[ -62   -8    7   94  -85  205  -10  366  187  -42   65  -69  -49 -149
   -4 -257  329 -110   59 -207   61  130   33  115   63  295   28 -123
  -25  187 -109  175  -98 -152  -99 -158    4    2   54  446   97]  <27>
[-480   21  -81  235  345 -165 -130 -240  -23  -30 -181 -296 -116 -114
  349  513  108  439 -186    5  246  325  213  410   71 -150  -52  103
  -10 -103  -17   62  -84   78   29  152   68 -200 -564  114  -15]  <27>
[  54  -23  -46  264   67  184    6  109  286  -24  -52 -185  -12  -67
   95   24  191   55  -24 -102   -1   42   99  345  234  130    7  -86
  120  -17 -105  118  -33  -93  -36  -46  -44  -36   19  248  -70]  <37>
[-124 -136 -288   35 -207  -61  119 -200 -125  216  -34 -162 -119  145
  113 -171  -43  336 -301  122  414  195   22  253  102   -9  236  153
 -374  -35  347  154   24  136  198  -31  225  -17    0 -330   28]  <33>
[ 332 -277    3 -101 -113  -55 -284  193   28  -37 -272  -16  203  178
  153  -53 -139  359 -270  -13    2  -68  -67  -25   34  278  363  215
   60  -57 -441  490   88   -4  203   84  -23  669 -289   11 -403]  <32>
[ -84   48  -48  164  -37  181   58  119  232   82   20 -107  -64  -85
 -112 -171  202 -115   91  -66   33   23   32  254  111  122 -157 -184
   -1  121  102   58   -7 -191 -135  -69   37 -124  190  173  127]  <24>
[-679  138 -203  188  298 -304  -10 -543 -117  181 -170 -265 -146  -32
  118  469  -20  424 -110  174  365  297  210  542   13 -377 -293   11
 -209 -105  392  -40   34  -18   -7  228  226 -375 -407 -265  168]  <33>
[ -51 -215 -258   56 -190   10   42 -124  -66  176  -70 -209 -143  140
  198 -198  -53  347 -364   91  366  158   -1  175  112   71  314  206
 -272   -3  227  169   -7  174  195  -45  163   53  -46 -250  -27]  <24>
[ 123    4  -72 -154 -165 -299   29 -130 -102  133 -203   44  356  259
 -297  -43  -63  277  -24   32  139   14   -4  208  -26    7   66   20
 -275 -112   51  468  211 -157    8  222  225  435  -99 -354 -204]  <34>
[ -78   77  -35  109 -134  205   89  226  281   98   45 -129    7  -60
 -299 -440  307 -233  178 -198   54   46   19  176   37  220 -148 -244
  -54  276  144  146   -4 -283 -307  -78   84  -82  260  251  216]  <24>
[-552  -14 -119  217  360 -152 -191 -301  -19   16 -218 -331 -203  -98
  378  476   24  454 -238   67  273  286  180  361   38 -172  -76  140
    4  -63   43   10  -76   85   19  164   80 -221 -577   26   50]  <37>
[ 334 -210  392  -84  -51  279 -152  438   -1  -80  -89  201 -169 -154
   67  206  -24 -209  -30  152 -362 -371 -346 -421   19  407  -92   88
  322   38 -376   39  -89  134  -44   41 -200  308  143   99 -261]  <32>
[ 369 -146  370   38  -45  313  -25  402  140  -78  -92    3  -52 -107
  -69   74  157 -239   30  -36 -327 -285 -257 -298   79  421  -42   33
  328  108 -283  100  -98  110 -275   81 -162  221  177  162 -246]  <32>
[ -28  204 -123  325   84  -18  255 -240  258  131  -46 -202  168   40
 -253  115  206   52  168  -53   59   63  207  684  270 -144 -253 -267
  -55 -130  268  103  119 -233 -160  106  114 -223  174  -74  -23]  <33>
[ 192   43  258   95  -69  248  146  202  218   80  -41  -69   13  -58
 -398 -102  231 -363  216  -68 -239 -241 -171  -62   60  260 -285 -174
  183  191   90   47   -8  -85 -476  121  -22  -18  371   24  -22]  <24>
[ 291 -196  -44  -71 -137   76 -250  241   66   17 -101  231   29   38
  177  -13 -228  157 -139  194  -90 -206  -93   91  108  194   94   21
   62 -145 -370  255  123 -162  431 -110  -86  482   43   36 -258]  <37>
[ 260 -166  356  -97  -41  245 -157  338   -8   -4  -89  241 -201 -144
   13  226 -113 -227    6  250 -360 -420 -353 -371   -2  314 -225   33
  297   29 -267  -32  -31   67  -19   55 -174  246  212  -23 -193]  <37>
[ 165   10  303 -115  -92   99   40  156  -93  109  -24  322 -102 -105
 -262  234  -89 -290  172  303 -293 -392 -306 -184  -19  139 -432 -114
   94  -23   30  -54   62  -44  -71  117  -40  105  374 -232  -94]  <33>
[ 251 -195  -26  -86 -131  110 -275  300   52   -2  -59  301  -48  -26
  230   16 -236  106 -124  236 -115 -221 -115   56   99  206   44   -1
   74 -140 -401  189   98 -172  489 -165 -115  441   72   98 -214]  <37>
[ -12 -301 -196   25 -168   50  -67   97 -111   23  -47 -166 -172   49
  444 -126   21  422 -454   11  360  247    7   59  113  215  515  313
 -225  -24  -64  239 -113  271  330 -136   79  175 -236   27 -121]  <27>
[  81   62  253 -168  -98   37   58  153 -170   93   32  440 -110 -138
 -230  296  -93 -271  204  350 -239 -332 -279 -127  -24   77 -464 -151
  -26 -107   42  -65   74 -100   52   58   -4   75  370 -228  -32]  <34>
[ 167 -184  149 -152  -88  193 -321  495  -63  -79   35  482 -231 -224
  320  193 -191  -67  -55  306 -228 -278 -224 -166   33  283 -100  -15
  141 -113 -502   38   -6 -106  515 -226 -202  358  100  256 -156]  <32>
[-167 -245 -184   21 -111   -5  -59   39 -172   33  -29 -157 -216   -1
  442  -24   39  420 -425   37  391  302   25   76   69  146  415  294
 -262  -16    3  180 -131  276  303 -104  105   64 -292   21  -47]  <27>
[-336 -123 -125  169  180  -71 -110 -244  -41   61 -200 -332 -198   -4
  335  277  -10  428 -323   72  282  221   80  226   70  -57   99  220
  -42  -34   94   61  -79  197   28  130   90 -110 -417 -102  -20]  <37>
[-340  -55 -156  143   88 -110   17 -329  -84  164 -148 -289 -171   41
  153  190  -21  355 -248  122  314  194   67  271   57 -119    5  147
 -164  -26  301   35  -16  154   -7  146  168 -178 -239 -270   45]  <24>
[-251  285 -134  326  223 -201  280 -456  135  123 -110 -269  188   42
 -239  372  222  205  153  -33  168  199  274  766  224 -311 -312 -210
 -143 -204  371   93  107 -166 -225  249  203 -333  -60 -199    8]  <34>
[ 126  -67   -3 -111 -143   89 -175  229  -18   88   30  436 -117  -88
   62   70 -248  -60   34  358 -140 -286 -150   95   60   94 -242 -143
   -4 -140 -187   39  137 -258  460 -163  -75  258  275  -19  -70]  <24>
[ -24   10   11   95 -128  273    9  366  310   16   28 -156   -8  -90
 -197 -472  350 -238  126 -274   19   52   -6   58   26  342  -33 -181
   24  323  -16  188  -66 -237 -323 -113   29    8  175  400  172]  <37>
[ 209  113  291  -18  -94   94  262   94    8   92  -17  130   69  -40
 -465  138  162 -326  266   80 -238 -266 -214  -54   54  139 -366 -169
   28   -2  168   40   46  -44 -359  191   46    3  411 -223  -81]  <34>
[ 148  -57  -66 -118 -164 -239  -36 -114  -44  160 -242  -29  311  276
 -268 -113 -109  271  -70   31  111  -36  -23  164  -35   50   78   46
 -179  -34   34  447  209 -139  -21  226  184  451  -96 -331 -219]  <33>
[-119  170  -87  187  -34   63  199  -45  177  146   47  -67   19  -45
 -256  -73  206 -106  189  -22   76   43   91  439  142  -26 -288 -269
 -121   21  277   42   66 -246 -141   -8  115 -219  264   12  137]  <33>
[ 326 -226  -10 -104 -132  -76 -232  224  -16  -47 -188   95  207  130
  172    9 -110  342 -221   19    3  -40  -31   67   64  240  323  153
   -7 -133 -449  469   94  -38  327   16  -26  630 -225   62 -403]  <27>
[  22   97  -92  380  178   40  123 -212  328   65 -143 -330  140   42
  -74  180  179  159   37  -94   23   56  209  611  291  -79 -123 -142
  111 -115   89  127   70 -133 -171  140   30 -139   -8   16 -125]  <24>

[ -11   78  180  184 -176  109   23   93  -42   15  -27 -154  284 -128
   87  201 -256   74   22   47    9    5  -62   61   51   99 -232   91
  116  -95  289 -109  -29   40  -33  -35   59    9 -135 -152  160]  [29]
[ -68  -35   65 -300  -93   40   48   82   -7  -66  254  -60  -45  -19
  -59 -277  147  200 -160  -53   17  159  -34  -97 -132 -139  -44   58
 -119 -128   15  285  148  -48  145  189  -83  116 -122  211 -217]  [39]
[ -27   36   23  363  -87   -6  173   75 -118  279  154   -3   34 -173
  146  211 -101  265   22  -42   32  159 -114 -252 -193   34 -264  336
   74   34  291 -178   79  -72    6  162 -144   53 -118  -18   25]  [37]
[ 126  156  260 -405 -234 -325   59  362   62 -152  142 -104 -170  127
  117 -178 -282 -423  -22  113  -75 -275  138  493  459  129  -21 -447
 -112  -83  114   81   77  -25   76   -6  209 -130  -18  -39   62]  [34]
[ -69   50  -24  230  -31   64   83   -6   43  215  100  -55  197  -34
  135  -18   65  194   68   23   32   39 -271 -182 -161  -23 -104  292
   49  -15   47 -113  -25   41    2   34  -92   14   17   64   23]  [34]
[  -8  -22  -72  387  122  265  -53  -61 -205  250 -158  -11   23 -124
  -48  334   13   -6  228 -127  -90  202  -83 -285 -329   37 -195  323
   63  -42  162 -190   14  103   47   90  -77  108  -53  156   87]  [27]
[  45  -31   -4  203  104  149 -155  -48 -116   79 -267  -84 -109   34
  -51  257  -80 -275  252  -55 -119   78  -29   28  -24   71  -36  -37
   87  -36   41 -136  -15  207   22   53   96   25   74  164   63]  [27]
[ 226  151  123 -263  -20 -312  -95  273    2  -88  -60  -87 -560  190
   70 -158 -228 -784  172   10 -185  -99  217  479  338   74  110 -547
  -52  -43   18   27  202   59   49   73  244 -129  189  138    9]  [25]
[ 147   66  -27  -80   75  -68 -102   79 -169    8 -115  -65 -338  113
  -37  -40  -55 -440  189 -120 -123   65   86  114  140  -27  110 -265
    1 -112  -44    4  163  160   80   85  121  -46  111  229  -22]  [39]
[-100  -89   60   96  -25  257 -112 -128  -15  -32 -168 -163  315   25
  -59  164   -9  139   75   33   20    2 -213  -12   49   24  -25   55
   98  -95  -25  -22 -159  245   20  -20   71   42  -31   87   30]  [29]
[ -38  -15   13  194   54  202 -143 -100   54   48 -186 -144  106   33
   15   78    5  -88  170   26  -53   71 -185    8  -90    9  -21   68
  117  -46  -16  -79  -61  190  -26   -3   64   33  107  119   29]  [27]
[ 103   56  -59   91  129   69  -88   66 -189  152 -180   -8 -152   60
  -52  163  -20 -412  298 -105 -160  -22   10   -4  -19   72  -18  -31
  -37  -84    8 -146   23  167   97   11   68  -20   55  217  126]  [28]
[  26  -13  177   85 -160 -188   23   70   78  -42   62 -153 -269    4
  160   30 -261  -12  -66   76   18  140    6  206  175   28  -62 -199
  161   78  184    2  137   -2  -65  219   81   -7   60  -29 -142]  [22]
[  49   15 -120  264  173   18 -136 -113   21  180 -232  -83 -159  172
   76   50   41 -324  320   -4  -87   15 -212   30   29    4  145  -62
  123   31 -171 -196  -28  271  -29   23   89  -71  293  234   13]  [37]
[ -54   24  245   85 -290 -179  182  169  130   24  292 -117  -22 -127
  231   -1 -251  291 -202  130   85  101  -55   89   35   47 -252   62
   86   73  339   14  106 -171  -47  202  -41   37 -111 -152 -100]  [37]
[ 127  107   15   61    0 -104    4  141 -131   99    4  -42 -299    0
   59    6 -120 -301  131  -89  -95  104   80   45   20    2  -42  -96
   20  -53  121  -59  196   26   40  122   43  -28   44  112   13]  [22]
[ -95   55   54   75 -169   36  141   23   41   76  261 -112  258  -97
  133 -171   35  430 -140    8  118  137 -227 -188 -109 -114 -116  257
   65  -87  106   59   76  -33    3   86 -115   45  -92   -9  -83]  [39]
[  52  -15  -69  112   89    7  -17   15 -173  157  -34   -2 -271   19
  -25   96   28 -135  147 -122  -77  155  -12 -122  -90  -25  -13   23
    7  -19   24  -54  123   94   82  182  -27   32   32  243  -62]  [22]
[-205 -150  148 -127 -180  109  117   20   83  -12  274  -62  197  -85
  -13  -34   90  540 -228   67   90   99 -169 -151 -168  -27 -206  249
  -72  -14  124  191  -36  -74  107  202 -137  167 -223   95 -198]  [28]
[  73   69  155  -83 -155 -230   71  195    3  -10  114  -87 -206   40
  127  -31 -217 -159  -14   47  -23  -37   44  222  236   62  -55 -219
   14    0  144    0  113  -12   24  122   86  -59    1    4  -29]  [25]
[  87   29  -53   96  119  -61 -192  -92   82   10 -217 -159 -304  217
   75 -115  -18 -420  233    8  -82   71 -124  199  158  -52  235 -292
  159    4 -198  -57   72  265  -57   63  170  -88  346  220  -83]  [22]
[ -67  -65  112   25  -29   62 -115  -45  207  -52  -46 -160  -89   59
   60  -71  -21  -49   24  109  -36  107 -132  145  -60   -5  -26  -50
   83   35   10   65    4   75  -31  119   64   64  126  117 -138]  [28]
[ -74 -111   96 -507  -35   20  -19  135   37 -113  183   -6 -186   96
 -155 -230  185  -44  -93   -4  -75   -6   33   59  -75  -38  -19  -90
 -260  -84  -72  326   54  -19  231  192  -18  126 -105  337 -217]  [34]
[ -91  -34  -70  539  -54  161  155 -126 -216  300   91  -46  242 -216
  101  287  -15  598   -5 -112  129  308 -252 -485 -242  -71 -215  483
  202  -13  224 -193   47   47  -23  170 -201   91 -142   -2  -27]  [39]
[ -10  -66  -42   19  148  224 -209  -99  -41   14 -254  -94  -42  115
 -125   77   96 -261  233  -44 -119   39 -101   17  -64    5   66  -47
   11  -84 -131   -6  -59  257   73   23   92   47  108  286   -4]  [27]
[ 119  177  114    3 -155 -184   79  200  -65   21  104 -109  -80  -12
  156  -78 -229 -169   22  -12  -15   -1   29  150  208   15  -57 -146
   61  -95  172  -48  163    0   -6   34   81  -89   -1  -58   63]  [39]
[ -92  -60  134 -286  -66   72  -27  104  151  -80  179  -66 -115    1
  -44 -228  113   22 -102   44  -59  108  -17   45 -223  -46 -113   46
 -141  -48   55  263   85  -85  117  181  -40  148  -62  207 -189]  [28]
[  56   72  -49  194   16   35   48   52 -202  182   41  -24  -94  -87
   35   71  -24   -2  100 -141  -33  197  -26 -201 -141  -52 -101  154
   45  -83  140  -82  163   32   51  126  -68   31  -42  115    7]  [39]
[ -69   19   28 -102  -92  -15  110   80   27   76  236  -40   71    2
   53 -181  109  203  -73    2   38   32 -159 -112  -79  -71  -57  140
  -72  -62    7   98   50  -18   93  113  -90   36  -68  139  -97]  [25]
[-121  -28  135 -156 -219  -30  156   85   75  -26  347  -89  110  -68
   71 -203   40  442 -252   39  108  118 -133  -96  -63  -94 -128  140
  -32  -53  115  204   92 -100   68  191 -110   88 -160   46 -193]  [22]
[  88   35  -59 -122  103  -97 -114   23  -12   27 -125  -69 -249  247
   -1 -123   51 -441  225  -15 -101 -102  -82  179  220   -7  220 -295
  -21  -47 -232  -15   20  240   72   30  147 -102  224  283  -30]  [25]
[ -31   74  -51  107  -13   18   91   39  -20  203  115  -27  154   15
   95  -68   95   98   88  -12   14  -27 -235 -158  -78  -29  -42  208
  -15  -57  -16  -85  -12   67   54   15  -72  -24    9  117   37]  [37]
[  51   23  -96  185  170   13 -150  -77   56  142 -202  -85 -218  169
   62  -23   57 -376  295    0 -110   35 -169   66  -17   -9  134  -83
   88   22 -160 -134    7  227  -15   43   90  -50  293  251  -15]  [37]
[  84   98    0  -29  -63  -69   70  119 -219   76   59  -43   -6   17
   22    7  -72  -70   71 -105  -13  -14  -16  -37  166  -14   -5  -60
   -9 -141   49  -40   96   98   92   37   28  -59  -64   89   52]  [39]
[-210  -79  177  236 -298  -10  204  -53  195   48  342 -166  258 -169
  234  -38  -84  800 -319  135  225  247 -296 -172 -117  -79 -228  317
  197   85  248   59   38 -118  -93  241 -159  109 -127 -137 -228]  [22]

[ -47 -115 -622  126  305   28  -70  -47 -419 -126  353 -345 -121 -235
   48  249  521  238 -154 -343   28 -146   -9  430   31    6  231 -427
  331   64 -162 -331  217   -9  149 -110  196 -109 -146 -181    3]  (87)
[  17   17  129  -68 -436 -530    7  -18  105 -144 -100  -67  -36   93
  345 -185  -14   -7  -31  361   58   31  -17   64  105  -53  -88   81
  345  243 -216 -177    3 -289   -5  165 -306  103 -513 -297   21]  (99)
[   5  101 -243  -23 -218 -273  230 -132  133  -17 -130 -183 -198   78
   64 -132  263 -202  -65  135  -25    0 -147    9   32 -289 -150 -335
  329  201 -293  -33  390 -356  -65 -126 -190  -26  -95   28  142]  (87)
[  22   24 -738  283   64    4 -218   81 -327  -39  230 -289 -108 -286
  235  381  292    6 -334 -326   61 -142  153  453  -23  -46  304 -394
  223  -13   -3 -486  250 -276 -120   30  310 -229 -151   -5    3]  (85)
[ 219    1  166 -183  -67  250  -83   10  283  208    4 -221 -169   46
 -180  -88  104  -97  273 -250  102  -90 -303   46  -35   -2 -110  152
 -107 -320  181  255 -484  402 -382 -283  -11  463 -195 -249   16]  (88)
[-158 -253  496 -265  178   -7   67  -84 -572  -53  429  128 -175 -225
  -18  130  313  421  120  -82 -179  -64  352 -437  -23  457   41   87
  -74  126  -47  110 -139  227   10  102 -603  284 -138 -345 -236]  (99)
[ -57  199 -320   35 -290 -436  -25  -26   77 -276 -182  -15  -48 -183
  544  -85 -210  -88 -243  117 -110  165  154  240  199  -42  150   14
  209  241 -136 -421 -115 -303  -27  351    6 -331 -385 -112  137]  (102)
[ 231  -77  261  -79 -369 -259   26   98  174   78    3 -165 -157  243
  129  -16  222 -195  173  220  200 -137 -213  -93  -73  -54 -225  -52
  238  103 -146  -78  126 -192 -304 -229 -292  410 -456 -376  -88]  (99)
[ 128   51 -229  -42   -2  310    8 -109  231  308   10 -366 -217   51
 -392  -88  354 -130  115 -303   93 -150 -356  170  -67 -275 -113 -183
   57 -339   97  363  -46  181 -263 -383   78  322   99   76  145]  (87)
[   0  125 -658  379 -299 -394  -56   48   49  -80   21 -103   66  -36
  347   13  144   56 -385  254   55   67  112  291   41 -258  214 -108
  432  152   21 -362  256 -550  135  274  171 -319 -281   23  142]  (89)
[-130   62  114   31   60  101  214 -201  -40  154   48  386   17 -170
 -317   10   45  276 -212   12 -333  198  213 -468  -23   30  205  364
 -413 -232  372  406 -306   61   97  201 -306   29  324  139 -180]  (103)
[-146  232  -78 -158 -436 -442   47 -196   97 -187 -318  -20 -211 -135
  360 -188 -267 -254 -212  116 -154   76  136  173  257  -83   21 -100
  118  246 -306 -155   58 -364 -151  286 -330 -248 -210   51  137]  (102)
[-190  -84 -346 -118  313  -21  -30 -265 -530 -210  136 -223 -159 -370
  -72  247  274  198 -230 -488 -146 -135  -24  482  169   64  252 -352
   31   -8 -329 -231   79   70  176  -83  -48  -56   15 -142 -186]  (103)
[ -80 -109  576 -279  296   99  324   -4 -164  -91  274  359    2 -191
   46  -30  117  444  254   58 -398  315  310 -850  -69  421  -30  447
 -245   15  286  217 -665  509   25  146 -419  238 -133 -317  -93]  (99)
[ 106   21   -4  193  100  130  178  -15  194  189   74  296  185  -12
 -290   33  159  305 -110   81 -167  235  -49 -410 -146  -86  164  493
 -298 -351  541  282 -467  146  127   29   38  197  126  -63 -193]  (103)
[ -24  -16 -583  104  200  -30 -147  -32 -391 -174  159 -264  -96 -344
  186  345  248   78 -275 -421  -19 -108   29  505   63   22  286 -340
  138    1 -155 -489   87  -88    3  -32  241 -148 -161 -155  -96]  (103)
[-224 -100 -216  -48  386  108  226 -243 -529  -55  281    2 -164 -273
 -238  284  444  257 -193 -297 -290  -36  162  -90   29   81  188 -349
  -59    0 -131   29  252    7  164  -97 -255  -67  247   49 -169]  (89)
[  15  194 -262 -213  -33  237  101 -240  145  174 -295 -426 -334 -107
 -285   36  126 -469  -29 -482  -84 -133 -340  295   18 -367 -190 -507
  -48 -317 -198  188  153    8 -447 -455    4  183  228  310  126]  (85)
[-146 -174  541  -99 -129 -144  -23 -245  -59  135  203  296  149   27
 -397 -311   90  690    7  275  -83   60   59 -231   88  160  151  744
 -151 -208  299  625 -583  279  421  322 -547  411  -72 -297 -240]  (99)
[  17  235 -584  294 -283 -260   27  117   67  -63  -43  -32  -78 -132
  490  132   14 -208 -339  148  -80  129  294    7  -16 -165  144 -220
  249  182   67 -423  261 -553 -217  258  130 -410 -198  169  205]  (89)
[ 177   74 -171   49 -248 -186  139  -49  205   86 -216 -194 -127  140
  -59   89  220 -340 -107   23   75  -86 -353  109  -59 -353 -134 -268
  119  -50 -187 -105  322 -358 -217 -338  -56  206  -90  -44 -111]  (103)
[ -27   36 -666  245  -87 -205 -309  -30 -274 -116   88 -262  -28 -283
  239  224  131   90 -412 -240  102 -144   57  692  102  -84  360 -200
  232   -8  -94 -467  114 -304   68  175  252 -207 -228 -105  -62]  (103)
[ -64  -46   11  115  326  145  418  -48 -207   67  268  393   19 -130
 -204  262  347  301 -137   42 -386  242  268 -746 -153  102  160  107
 -291  -71  330  151  -40   20  101   11 -233  -17  265   37 -221]  (85)
[ -23  300 -594  177 -158 -219  144   84  107 -174 -155  -42  -85 -217
  559  105  -69 -267 -298   57 -218  246  264  -34   17 -178   82 -277
  212  184    6 -476  140 -433 -236  214  192 -472 -177  212  281]  (89)
[  20  -44  419 -101  135  107  233   -1   85   37  201  410   48  -67
  -69  -74   40  377  154  124 -280  290  190 -692  -39  301  103  594
 -338 -104  453  301 -708  414   30  170 -292  189  -84 -283 -124]  (88)
[ 129   13  356 -370 -171  264 -156  -12  130  243  -10 -364 -332  -54
 -100 -118   64 -226  350 -340  104 -197 -161   12  -56   54 -277  -32
  -37 -269   21  310 -346  371 -615 -271 -214  553 -196 -130  119]  (99)
[-142  115  -46 -120  227  294  255 -230  119  125   49  108  -70 -181
 -326 -209  123  251   32 -161 -342  237   59 -333   24  -32   57  215
 -206 -261  322  520 -479  399   57   55 -107   19  274  175  170]  (87)
[ -65   88 -784  275  -61 -162 -202   -5 -205 -104  113 -291  -44 -251
  275  166  185   68 -383 -172   47  -65  116  573   83 -148  295 -310
  356   30  -59 -419  201 -328   52  172  289 -316 -196   44  126]  (89)
[ 142  -43  283 -315 -150  -97   70   -5  113    4  -86 -358 -192   79
   63 -100  203 -184  300  -64   81  -95 -318    0  -56  -91 -371 -160
  252  -20 -256    4  -73  128 -324 -363 -209  515 -380 -296   43]  (99)
[  81  -91  301 -233 -326 -259  -37  -80   64   60  -69 -323 -150  144
  -30 -160  213  -82  168   80  181 -190 -307  143   -8 -137 -299  -83
  306   -7 -292   96   64  -65 -166 -235 -348  530 -368 -290  -40]  (99)
[-149  -41   46  122  129   88  274 -187 -124  179  246  367   38  -68
 -393   13  290  442 -186  143 -292  165  241 -542  -56   24  208  284
 -235 -156  374  462 -110   15  256  175 -349   26  314  111 -149]  (89)
[  50  -21  253   39  170   93  298   15   70   58  176  467   87  -66
 -103   42  109  335   26  128 -295  309  171 -724  -97  203  153  527
 -376 -112  479  213 -541  255   68  126 -204  116   27 -209 -204]  (102)
[ 127  -14 -648  332    6  -27 -265  166 -306  -11  254 -228  -85 -241
  274  451  294  -13 -319 -282  140 -182  132  396  -78    7  322 -291
  156   -5   50 -563  228 -319 -178   16  310 -138 -230 -141 -122]  (103)
[ 126   18  232 -338 -211  100  -67  -93  167  151  -98 -354 -347   47
 -120  -90   90 -317  258 -267  117 -223 -296  168   44  -33 -231 -170
   11 -145 -179  194 -121  196 -496 -346 -248  434 -204 -180   39]  (88)
[  39  -20  139 -138 -376 -463   63 -129  142  -97 -157 -157  -81  170
  105 -187   88  -69   14  254   88  -56 -261  193  132 -154 -143  -28
  305  153 -332  -53   92 -226   27  -73 -331  234 -402 -312  -57]  (88)
[-120  -59   62    4  282   65  316 -142 -330   -8  208  337  -52 -216
 -183  262  266  266 -180  -75 -359  143  245 -518  -60  153  198   56
 -313  -24  142   84  -25    5  110   42 -319  -16  238  -22 -295]  (103)
[-255 -158  633 -301   44  -60  118 -243 -335    9  258  321  -67 -183
 -194 -148   84  538   64   91 -284   82  341 -504   80  374   78  436
 -222   -2  116  461 -424  304  185  308 -723  258   -4 -208 -187]  (99)
[ -72   80   67 -142 -429 -531   46 -157  108 -184 -211  -57  -97   38
  276 -239 -102  -73  -93  273  -29   39  -39  179  216  -88  -49   15
  265  245 -319 -115   28 -291   31  180 -359  -10 -383 -195   39]  (88)
